Here is a tiny trained network, its code and every weight. The questions are about switching its units off for an input and a class, where a switched-off unit gives its printed mean instead of its output.

import numpy as np


def w(rows, s, z=0):
    codes = np.array(rows[::2]) - 128.0
    scale = np.full(codes.shape[1], s)
    scale[-1] = z or s
    return codes * scale


def f(y):
    return y / 2 * (1 + np.tanh(0.7978845608 * (y + 0.044715 * y**3)))


def log_softmax(a):
    a = a - a.max(-1, keepdims=True)
    return a - np.log(np.exp(a).sum(-1, keepdims=True))


def net(x, mask):
    res = np.array(x, float).reshape(1, 8) / 4 @ E
    y = f(res @ A[0][:, :-1].T + A[0][:, -1])
    res = res + np.where(mask, y, B[0][:, -1]) @ B[0][:, :-1]
    return log_softmax(res[-1] @ U[:, :-1].T + U[:, -1])


A, B = {}, {}
E = w([
[236,72,161,81,82,193,213,226,143],'x0',
[21,145,138,77,67,54,83,72,172],'x1',
[164,111,87,91,174,250,119,157,202],'x2',
[116,76,210,42,200,9,145,123,57],'x3',
[134,152,151,213,174,255,51,222,164],'x4',
[213,17,138,113,10,156,61,164,74],'x5',
[108,135,40,68,168,200,115,99,146],'x6',
[195,107,83,111,85,24,131,237,193],'x7',
],0.0057)
A[0] = w([
[184,250,1,104,110,136,161,252,89,253],'n1',
[85,133,117,101,180,110,162,77,82,10],'n2',
[167,9,81,144,69,59,171,162,133,147],'n3',
[68,168,217,225,37,60,64,237,88,174],'n4',
[224,153,127,86,151,95,243,169,110,228],'n5',
[87,134,104,159,165,208,124,57,100,252],'n6',
],0.0063,0.0024)
B[0] = w([
[95,6,2,13,112,118,109,142,135,247],'n1',
[125,205,59,86,221,130,166,167,95,171],'n2',
[159,78,161,72,86,101,219,135,102,237],'n3',
[110,105,119,118,6,79,60,147,45,253],'n4',
[53,78,241,116,102,136,203,165,187,239],'n5',
[226,204,190,122,92,179,74,100,216,236],'n6',
],0.009,0.0051)
U = w([
[138,157,241,67,247,186,206,28,33,4],'0',
[208,47,233,108,137,150,136,114,3,198],'1',
[64,171,94,250,160,4,69,138,60,153],'2',
[98,15,123,85,137,21,183,154,182,147],'3',
[150,59,206,91,125,241,183,174,218,55],'4',
[132,162,134,122,213,252,57,59,227,121],'5',
],0.0057,0.0024)

Each question gives the input, the list of numbers given to net, and the class t.
The units are the neurons (one row each of A and B). Each row of codes is followed by its name. A weight is (code - 128) times the scale printed after its matrix; where a second scale follows, it is the last column's (A, B and U).
mask holds one flag per neuron, in row order. A switched-off neuron (its flag False) gives its mean, the last column of its row in B, instead of its output. The means were averaged over made-up inputs and are rounded, as every weight is.
A unit's drop is (log p(t) with every unit on - log p(t) with that unit switched off) / (log p(t) with every unit on - log p(t) with every unit switched off).
The circuit of an input: a set's keep is (log p(t) with only the set's units on - log p(t) with every unit switched off) / (log p(t) with every unit on - log p(t) with every unit switched off). Starting from all 6 units, units are removed one at a time, each time the one whose removal leaves the highest keep (on an exact tie, the one counted first), for as long as the keep stays at least 0.8.
units of the circuit, in order: the units of the circuit, biggest drop first
unit that matters most: the unit with the biggest drop
k most important neurons: the k neurons with the biggest drops, biggest first
drop when u is switched off: that unit's drop, to one decimal
input [-5,4,2,-4,-4,-8,-2,-1], class 5: unit that matters most	n6
input [-3,0,6,6,-4,-7,7,2], class 5: 3 most important neurons	[n3 n4 n6]
input [-8,0,6,3,-2,-5,-8,-3], class 5: 2 most important neurons	[n6 n3]
input [0,5,-4,3,4,4,1,-6], class 2: units of the circuit, in order	[n3 n5]
input [0,-1,-1,6,-8,-8,-2,1], class 0: units of the circuit, in order	[n1 n2]
input [2,-4,6,-7,1,-4,2,7], class 3: 2 most important neurons	[n1 n6]
input [-8,4,3,7,-7,-3,2,2], class 2: 4 most important neurons	[n3 n5 n1 n6]
input [6,8,3,-1,6,-4,0,-4], class 5: units of the circuit, in order	[n5 n3]
input [-6,3,2,-3,-8,-3,2,1], class 5: 3 most important neurons	[n4 n3 n6]
input [-5,-3,-1,2,0,-7,4,-1], class 5: units of the circuit, in order	[n6 n3]
input [-3,-3,-3,-7,4,5,5,7], class 3: 2 most important neurons	[n1 n6]
input [1,-2,5,3,2,-3,5,-1], class 5: units of the circuit, in order	[n3 n6]
input [8,8,2,1,6,-1,7,-7], class 5: 3 most important neurons	[n5 n3 n6]
input [-2,2,2,0,-7,-1,6,-2], class 5: units of the circuit, in order	[n3 n6 n4]
input [-2,0,2,-5,8,-4,-2,8], class 3: 3 most important neurons	[n1 n6 n4]
input [-7,0,0,-1,-2,-2,1,-4], class 5: most important neuron	[n6]
input [6,3,-4,3,-6,6,7,-5], class 0: drop when n4 is switched off	0.6
input [5,4,1,-7,-8,1,8,-3], class 5: drop when n4 is switched off	0.2
input [6,0,7,2,2,-1,7,7], class 3: drop when n2 is switched off	0.0
